Moves between states:
β: Q763->Q413, Q497->Q301, Q658->Q616, Q530->Q651, Q275->Q653, Q165->Q130, Q291->Q751, Q130->Q40, Q309->Q207, Q838->Q193, Q334->Q58, Q19->Q165, Q939->Q878, Q723->Q122, Q616->Q795, Q465->Q658, Q358->Q110, Q161->Q859, Q940->Q631, Q611->Q965, Q967->Q611, Q120->Q222, Q241->Q275, Q122->Q827, Q200->Q809, Q795->Q909, Q874->Q951, Q399->Q940, Q873->Q343, Q751->Q744, Q928->Q161, Q461->Q53, Q193->Q582, Q951->Q372, Q744->Q782, Q390->Q942, Q979->Q939, Q959->Q438, Q460->Q967, Q405->Q663, Q341->Q763, Q582->Q979, Q438->Q632, Q810->Q399, Q222->Q810, Q58->Q241, Q570->Q179, Q651->Q151, Q663->Q497, Q40->Q780, Q110->Q465, Q136->Q19, Q969->Q341, Q780->Q43, Q422->Q873, Q372->Q969, Q878->Q104, Q104->Q200, Q596->Q291, Q632->Q358, Q653->Q530, Q909->Q390, Q151->Q461, Q413->Q309, Q301->Q959, Q859->Q405, Q555->Q570, Q739->Q334, Q404->Q595, Q179->Q838, Q53->Q928, Q43->Q555, Q631->Q136, Q782->Q460, Q809->Q874, Q173->Q739, Q207->Q422, Q343->Q173, Q595->Q596, Q942->Q404, Q459->Q723, Q827->Q541, Q965->Q459, Q541->Q120
ξ: Q763->Q343, Q497->Q110, Q658->Q404, Q530->Q161, Q275->Q53, Q165->Q570, Q291->Q611, Q130->Q179, Q309->Q739, Q838->Q104, Q334->Q651, Q19->Q555, Q939->Q951, Q723->Q810, Q616->Q595, Q465->Q942, Q358->Q909, Q161->Q959, Q940->Q40, Q611->Q541, Q967->Q827, Q120->Q136, Q241->Q461, Q122->Q399, Q200->Q341, Q795->Q596, Q874->Q413, Q399->Q130, Q873->Q241, Q751->Q965, Q928->Q301, Q461->Q663, Q193->Q200, Q951->Q309, Q744->Q459, Q390->Q751, Q979->Q874, Q959->Q658, Q460->Q122, Q405->Q632, Q341->Q873, Q582->Q809, Q438->Q616, Q810->Q165, Q222->Q19, Q58->Q151, Q570->Q939, Q651->Q859, Q663->Q358, Q40->Q838, Q110->Q390, Q136->Q43, Q969->Q422, Q780->Q193, Q422->Q58, Q372->Q207, Q878->Q372, Q104->Q969, Q596->Q967, Q632->Q795, Q653->Q928, Q909->Q291, Q151->Q405, Q413->Q173, Q301->Q465, Q859->Q438, Q555->Q979, Q739->Q530, Q404->Q782, Q179->Q878, Q53->Q497, Q43->Q582, Q631->Q780, Q782->Q723, Q809->Q763, Q173->Q653, Q207->Q334, Q343->Q275, Q595->Q460, Q942->Q744, Q459->Q222, Q827->Q940, Q965->Q120, Q541->Q631
ω: Q763->Q341, Q497->Q663, Q658->Q465, Q530->Q653, Q275->Q241, Q165->Q19, Q291->Q596, Q130->Q165, Q309->Q413, Q838->Q179, Q334->Q739, Q19->Q136, Q939->Q979, Q723->Q459, Q616->Q658, Q465->Q110, Q358->Q632, Q161->Q928, Q940->Q399, Q611->Q967, Q967->Q460, Q120->Q541, Q241->Q58, Q122->Q723, Q200->Q104, Q795->Q616, Q874->Q809, Q399->Q810, Q873->Q422, Q751->Q291, Q928->Q53, Q461->Q151, Q193->Q838, Q951->Q874, Q744->Q751, Q390->Q909, Q979->Q582, Q959->Q301, Q460->Q782, Q405->Q859, Q341->Q969, Q582->Q193, Q438->Q959, Q810->Q222, Q222->Q120, Q58->Q334, Q570->Q555, Q651->Q530, Q663->Q405, Q40->Q130, Q110->Q358, Q136->Q631, Q969->Q372, Q780->Q40, Q422->Q207, Q372->Q951, Q878->Q939, Q104->Q878, Q596->Q595, Q632->Q438, Q653->Q275, Q909->Q795, Q151->Q651, Q413->Q763, Q301->Q497, Q859->Q161, Q555->Q43, Q739->Q173, Q404->Q942, Q179->Q570, Q53->Q461, Q43->Q780, Q631->Q940, Q782->Q744, Q809->Q200, Q173->Q343, Q207->Q309, Q343->Q873, Q595->Q404, Q942->Q390, Q459->Q965, Q827->Q122, Q965->Q611, Q541->Q827
ζ: Q763->Q951, Q497->Q161, Q658->Q632, Q530->Q58, Q275->Q739, Q165->Q940, Q291->Q942, Q130->Q631, Q309->Q969, Q838->Q43, Q334->Q873, Q19->Q399, Q939->Q838, Q723->Q967, Q616->Q358, Q465->Q438, Q358->Q301, Q161->Q151, Q940->Q120, Q611->Q744, Q967->Q751, Q120->Q723, Q241->Q173, Q122->Q611, Q200->Q979, Q795->Q110, Q874->Q878, Q399->Q541, Q873->Q413, Q751->Q404, Q928->Q651, Q461->Q653, Q193->Q555, Q951->Q104, Q744->Q595, Q390->Q658, Q979->Q179, Q959->Q405, Q460->Q291, Q405->Q53, Q341->Q874, Q582->Q570, Q438->Q663, Q810->Q827, Q222->Q122, Q58->Q343, Q570->Q40, Q651->Q241, Q663->Q928, Q40->Q136, Q110->Q959, Q136->Q810, Q969->Q809, Q780->Q19, Q422->Q763, Q372->Q200, Q878->Q193, Q104->Q582, Q596->Q390, Q632->Q497, Q653->Q334, Q909->Q465, Q151->Q275, Q413->Q372, Q301->Q859, Q859->Q461, Q555->Q130, Q739->Q422, Q404->Q795, Q179->Q780, Q53->Q530, Q43->Q165, Q631->Q222, Q782->Q596, Q809->Q939, Q173->Q207, Q207->Q341, Q343->Q309, Q595->Q909, Q942->Q616, Q459->Q460, Q827->Q965, Q965->Q782, Q541->Q459
χ: Q763->Q207, Q497->Q438, Q658->Q909, Q530->Q461, Q275->Q651, Q165->Q780, Q291->Q782, Q130->Q43, Q309->Q873, Q838->Q979, Q334->Q275, Q19->Q40, Q939->Q200, Q723->Q541, Q616->Q390, Q465->Q795, Q358->Q658, Q161->Q663, Q940->Q19, Q611->Q723, Q967->Q459, Q120->Q399, Q241->Q530, Q122->Q120, Q200->Q951, Q795->Q942, Q874->Q969, Q399->Q136, Q873->Q739, Q751->Q460, Q928->Q405, Q461->Q161, Q193->Q939, Q951->Q341, Q744->Q967, Q390->Q595, Q979->Q104, Q959->Q358, Q460->Q965, Q405->Q301, Q341->Q309, Q582->Q878, Q438->Q110, Q810->Q631, Q222->Q940, Q58->Q653, Q570->Q193, Q651->Q53, Q663->Q959, Q40->Q555, Q110->Q616, Q136->Q130, Q969->Q413, Q780->Q570, Q422->Q173, Q372->Q763, Q878->Q809, Q104->Q874, Q596->Q744, Q632->Q465, Q653->Q151, Q909->Q404, Q151->Q928, Q413->Q422, Q301->Q632, Q859->Q497, Q555->Q838, Q739->Q241, Q404->Q291, Q179->Q582, Q53->Q859, Q43->Q179, Q631->Q165, Q782->Q611, Q809->Q372, Q173->Q58, Q207->Q343, Q343->Q334, Q595->Q751, Q942->Q596, Q459->Q827, Q827->Q222, Q965->Q122, Q541->Q810
θ: Q763->Q873, Q497->Q358, Q658->Q942, Q530->Q928, Q275->Q461, Q165->Q555, Q291->Q967, Q130->Q570, Q309->Q173, Q838->Q878, Q334->Q530, Q19->Q43, Q939->Q874, Q723->Q222, Q616->Q404, Q465->Q390, Q358->Q795, Q161->Q301, Q940->Q130, Q611->Q827, Q967->Q122, Q120->Q631, Q241->Q151, Q122->Q810, Q200->Q969, Q795->Q595, Q874->Q763, Q399->Q165, Q873->Q58, Q751->Q611, Q928->Q497, Q461->Q405, Q193->Q104, Q951->Q413, Q744->Q965, Q390->Q291, Q979->Q809, Q959->Q465, Q460->Q723, Q405->Q438, Q341->Q422, Q582->Q200, Q438->Q658, Q810->Q19, Q222->Q136, Q58->Q651, Q570->Q979, Q651->Q161, Q663->Q632, Q40->Q179, Q110->Q909, Q136->Q780, Q969->Q207, Q780->Q838, Q422->Q334, Q372->Q309, Q878->Q951, Q104->Q372, Q596->Q460, Q632->Q616, Q653->Q53, Q909->Q596, Q151->Q859, Q413->Q343, Q301->Q110, Q859->Q959, Q555->Q582, Q739->Q653, Q404->Q744, Q179->Q939, Q53->Q663, Q43->Q193, Q631->Q40, Q782->Q459, Q809->Q341, Q173->Q275, Q207->Q739, Q343->Q241, Q595->Q782, Q942->Q751, Q459->Q120, Q827->Q399, Q965->Q541, Q541->Q940

Row, then state:
-19   16   -1  -12   -8   -7   37  -43  -27   13  -14 -> Q611
-15    6  -19    7    9   29   47  -24    0  -24   13 -> Q658
 20  -16    2   12    7    4  -39   43   26  -10   13 -> Q422
 18  -17   -2   14   10   12  -32   42   27  -17   18 -> Q173
 11  -14  -11   19   15   28   -8   31   29  -30   24 -> Q530
 17  -16   -4   15   12   15  -29   41   29  -19   19 -> Q739
 -9   13   13  -19  -16  -30    4  -29  -29   31  -26 -> Q399
 20  -14   11    4    1  -12  -48   40   17    5    2 -> Q969
  7  -12  -15   19   15   33    3   23   27  -33   26 -> Q461
-16    8  -18    6    7   28   48  -27   -3  -22   11 -> Q616
 -5   11   16  -19  -16  -34   -6  -20  -26   34  -26 -> Q136
-16    7  -18    6    7   28   48  -26   -2  -22   12 -> Q616
-20   16   -4  -10   -6   -2   42  -44  -25    7  -11 -> Q460
 18  -16   -2   14   10   12  -32   42   28  -16   17 -> Q173
 20  -15    8    6    3   -7  -47   42   20    0    5 -> Q763
-15   16    8  -17  -13  -22   19  -36  -30   25  -23 -> Q541
 20  -15    8    6    3   -7  -47   42   21    1    6 -> Q763
 -4   -4  -20   16   14   38   29    1   17  -34   24 -> Q497
 19  -11   15    0   -3  -19  -50   36   11   13   -3 -> Q874
  0   -7  -19   18   15   36   18   11   22  -35   26 -> Q859
-21   15   -7   -7   -4    4   45  -43  -22    2   -8 -> Q744
-12    2  -20   11   12   35   42  -15    7  -29   18 -> Q358
-20   12  -12   -3    1   15   49  -39  -15   -8    0 -> Q595
-12    4  -20   10   11   33   44  -18    4  -28   15 -> Q110
-20   14   -8   -7   -3    6   47  -41  -21    0   -5 -> Q751

Start here and follow the symbols in turn, left to right. Where do you end up?
Answer with the state's row, about right, then its name.
-20   12  -14   -1    2   17   50  -37  -13  -10    2
ξ β χ ξ => -13   16    9  -18  -13  -24   16  -35  -29   26  -24 Q120
-18   16    2  -14  -10  -12   31  -42  -28   17  -18
χ χ θ ω =>  -7   12   16  -19  -16  -33   -3  -24  -27   33  -26 Q631
 -8   13   15  -19  -16  -32    1  -26  -28   32  -26
ξ =>   1    5   19  -18  -15  -38  -22   -8  -20   35  -25 Q40
 14   -5   20   -9   -9  -32  -46   21   -2   26  -15
ω ζ χ =>  12   -2   20  -11  -12  -34  -42   15   -7   30  -18 Q193
-17   16    5  -15  -11  -15   29  -41  -29   19  -19
ξ => -11   14   12  -19  -14  -28    8  -30  -29   30  -25 Q810
-13   15    9  -18  -13  -24   16  -35  -30   27  -24
ζ θ => -12   15   11  -18  -15  -26   12  -33  -29   28  -25 Q222
 17  -16   -4   15   11   14  -29   41   29  -19   18
ζ θ β β =>  15  -16   -8   18   13   22  -19   37   29  -24   23 Q241
 18  -16   -1   14   10   13  -31   42   28  -17   18
ω β θ =>  14  -15  -10   18   14   24  -16   35   30  -27   23 Q275
 20  -16    1   13    8    7  -37   43   27  -12   15
χ χ ζ =>  18  -16   -2   14   10   12  -31   42   29  -17   18 Q173
 18   -9   16   -2   -4  -22  -50   34    9   15   -5
ξ ζ =>  20  -12   13    1   -1  -17  -50   37   13   11   -2 Q951
 -9   13   13  -18  -15  -30    5  -29  -28   31  -25
ζ => -14   15    8  -17  -13  -22   19  -37  -30   25  -22 Q541
 18   -9   17   -3   -6  -24  -50   31    7   18   -7
χ ω θ =>  21  -14    8    7    2   -7  -47   42   20    0    6 Q763
  1   -7  -20   18   16   37   18   11   22  -35   25
ζ =>   7  -12  -16   19   15   33    3   23   27  -33   26 Q461
-21   15   -8   -6   -3    7   47  -42  -20   -1   -6
ω => -21   14  -10   -5   -2    9   48  -41  -19   -4   -4 Q291
-17    8  -18    4    6   26   49  -29   -5  -20    9
β ω θ χ => -21   15   -8   -6   -3    7   47  -42  -21    0   -5 Q751
-11   14   12  -19  -15  -28    8  -31  -29   30  -25
β => -10   14   13  -19  -15  -30    5  -29  -29   31  -25 Q399
-13    3  -20   10   10   33   44  -19    4  -28   16
ω => -12    3  -20   11   11   35   42  -15    7  -30   17 Q358
-20   12  -13   -1    2   17   51  -37  -14  -10    2
θ ξ χ ω => -16   16    5  -17  -13  -17   26  -40  -30   21  -20 Q122
-21   14   -8   -6   -3    6   47  -42  -20    0   -6
β => -20   15   -7   -8   -4    4   45  -42  -22    2   -8 Q744
-20   16   -4  -10   -6   -2   41  -43  -25    7  -12
χ => -18   16    0  -14   -9   -9   35  -43  -28   15  -16 Q965
 -4   -3  -20   15   15   37   28    1   17  -34   24
χ β β => -12    2  -21   12   12   34   42  -15    6  -30   17 Q358
-14    5  -19    9    9   32   46  -21    2  -27   15
β => -15    5  -19    7    9   30   47  -24    0  -24   13 Q658
 12  -15  -11   18   14   27  -12   33   29  -28   24
ζ ξ ω β =>   9  -13  -14   18   15   30   -5   28   29  -31   25 Q651
 13   -5   19   -9   -9  -32  -46   21   -2   26  -14
θ =>  18  -10   16   -2   -4  -22  -50   34    9   15   -6 Q809
 19  -11   14   -1   -3  -19  -50   36   11   13   -4
ζ χ χ ξ =>  20  -16    4   10    6    1  -41   43   25   -8   11 Q207
-20   15   -7   -8   -5    4   45  -43  -22    1   -8
ξ ω => -18   16    1  -14   -9   -9   35  -42  -27   14  -16 Q965
  4   -9  -18   18   16   35   10   18   25  -35   26
χ =>  -1   -7  -19   17   16   37   21    8   20  -35   25 Q405
 13   -3   20  -10  -10  -33  -44   18   -4   28  -16
ξ β =>  19  -11   14   -1   -3  -19  -50   35   11   13   -4 Q874
  9  -14  -13   19   16   30   -5   28   29  -31   26
β =>   8  -12  -14   19   15   32   -2   26   27  -32   26 Q151
 20  -16    4   10    6    2  -41   44   25   -7   11
β =>  20  -16    2   11    7    4  -39   43   25   -9   12 Q422
-11   14   12  -18  -14  -28    8  -31  -29   30  -25
ξ θ ξ =>  14   -5   20   -8   -9  -32  -46   21   -2   26  -15 Q979
  2   -9  -18   19   16   37   14   15   23  -35   26
θ ζ θ =>  -8   -2  -21   14   13   37   34   -5   13  -33   22 Q959
 18  -16   -1   13    9   10  -34   43   27  -15   16
ω β ζ β =>  20  -15    4   10    6    1  -42   43   25   -7   11 Q207
  9  -13  -14   19   15   30   -4   28   28  -31   25
ζ χ χ ξ =>  -3   -6  -20   17   16   37   25    5   18  -35   25 Q663
-15   15    7  -17  -13  -22   19  -37  -30   25  -23
ξ χ θ ω =>   5    4   21  -16  -14  -38  -28   -1  -17   35  -24 Q43
 21  -14    7    8    3   -4  -45   43   22   -3    8
χ =>  20  -16    3   11    7    4  -39   43   26  -10   12 Q422
 -3   10   17  -19  -16  -36  -11  -17  -25   35  -26
ω =>  -5   11   16  -18  -15  -34   -7  -20  -26   34  -26 Q136
-20   13  -12   -2    1   14   50  -39  -15   -8    0
θ β => -21   15   -4  -10   -6   -1   41  -43  -24    7  -11 Q460
 20  -16    4   10    6    1  -41   43   25   -7   11
β =>  19  -16    2   11    7    4  -40   44   26   -9   12 Q422
 20  -12   14    1   -2  -17  -50   38   13   10   -2
ζ ξ ω =>  20  -13   12    2   -1  -15  -49   39   15    8    0 Q372
  9  -13  -13   19   15   30   -5   29   28  -31   26
χ θ χ β =>  -9    0  -21   14   13   36   37   -8   11  -32   20 Q438
 10  -13  -13   18   15   30   -4   29   28  -31   26
θ β β =>  -1   -7  -19   17   16   37   21    8   20  -36   25 Q405
 14   -4   19   -9   -9  -32  -46   21   -2   26  -15
θ ξ =>  21  -15    8    7    3   -6  -47   42   21    0    5 Q763
 -9   13   13  -18  -15  -30    5  -29  -28   31  -26
β θ β χ =>   6    3   21  -15  -14  -37  -31    2  -15   34  -23 Q555
 -5   11   16  -19  -15  -34   -7  -20  -26   34  -26
ω ξ χ =>   7    2   21  -14  -14  -37  -34    5  -13   33  -22 Q570
 16  -16   -5   16   12   17  -26   40   29  -21   20
θ β =>   9  -13  -13   19   15   30   -5   29   28  -31   26 Q651
 -4   10   17  -19  -16  -36  -10  -18  -25   34  -26
ζ =>  -9   13   13  -19  -15  -29    5  -29  -28   31  -25 Q399
 15  -16   -6   17   12   20  -22   39   30  -23   22
ζ ξ =>  13  -15  -10   18   14   25  -15   35   30  -27   23 Q275
 -2   -5  -20   17   15   38   25    5   19  -35   24
ξ => -11    3  -21   11   11   34   41  -15    6  -29   18 Q358
-18   16    2  -14  -10  -12   32  -41  -28   17  -18
ζ => -20   16   -4  -10   -7   -2   41  -44  -24    7  -12 Q460
 11   -1   21  -12  -12  -35  -40   12   -9   31  -19
θ ξ ξ =>  20  -15    4   10    7    1  -41   43   25   -7   12 Q207
 -4   10   17  -18  -16  -35  -10  -18  -25   34  -26
ζ ζ => -14   15    8  -17  -13  -22   19  -37  -30   25  -23 Q541
-10   14   11  -18  -15  -28    8  -31  -29   31  -24
ξ β θ β =>   9    0   21  -13  -13  -36  -38   10  -11   32  -20 Q179
  7  -12  -16   19   16   33    3   23   27  -33   26
ω ω ξ χ =>  -4   -4  -21   16   14   38   28    1   17  -34   25 Q497
-21   14  -10   -5   -2    9   48  -41  -19   -4   -4
χ ζ ξ ω => -20   16   -4  -10   -6   -1   41  -43  -25    8  -11 Q460
 13   -3   20  -10  -11  -32  -43   19   -5   28  -17
θ ω θ =>  20  -12   12    2   -1  -15  -49   38   16    8    1 Q372
-20   13  -11   -4   -1   12   49  -40  -17   -6   -2
ω => -20   13  -12   -2    1   14   50  -39  -15   -8    0 Q595
 19  -10   15   -2   -5  -22  -51   33    9   15   -6
χ θ ζ =>  20  -13   11    4    1  -12  -49   40   17    6    1 Q969
  0    7   19  -18  -15  -37  -18  -12  -22   35  -26
ζ β ξ χ =>   9    0   20  -13  -13  -36  -37    9  -10   32  -20 Q179
  6  -12  -16   19   16   33    3   23   27  -33   26
θ χ ζ =>   0   -7  -19   17   16   37   17   11   22  -35   27 Q859
 14  -15   -8   17   13   22  -19   37   30  -25   23
θ χ ξ =>  -6   -3  -21   15   14   37   31   -2   15  -34   23 Q301
  9  -13  -14   19   15   30   -5   28   28  -31   26
θ β =>   1   -7  -19   18   16   37   18   12   22  -35   26 Q859
  2   -9  -18   18   16   37   14   15   23  -35   26
ζ θ χ β =>  -6   -3  -21   15   14   37   31   -2   15  -34   23 Q301
 15  -15   -7   16   12   20  -23   39   29  -23   21
ω =>  16  -16   -5   16   11   17  -25   40   29  -22   20 Q334
-19   11  -14    0    3   19   50  -36  -11  -13    4
χ θ ζ => -20   14  -10   -5   -1    9   48  -41  -19   -3   -4 Q291
  4    4   20  -16  -15  -38  -28   -1  -17   35  -24
θ ξ ξ ω =>  21  -14   11    4    0  -12  -49   40   17    6    2 Q969
 12  -14  -11   19   14   26  -13   33   29  -29   24
β ω θ =>   5  -11  -17   20   15   35    7   21   26  -34   26 Q53
  5    5   20  -15  -15  -38  -28   -1  -17   34  -24
ω =>   3    5   20  -17  -14  -37  -25   -4  -19   35  -25 Q780
-14   15    8  -17  -13  -22   19  -37  -30   24  -23
ζ => -18   16    1  -14   -9  -12   31  -42  -28   17  -18 Q459
  3    6   20  -17  -16  -38  -25   -5  -19   35  -24
χ θ ζ =>   8    0   21  -14  -13  -36  -38    9  -10   32  -21 Q179
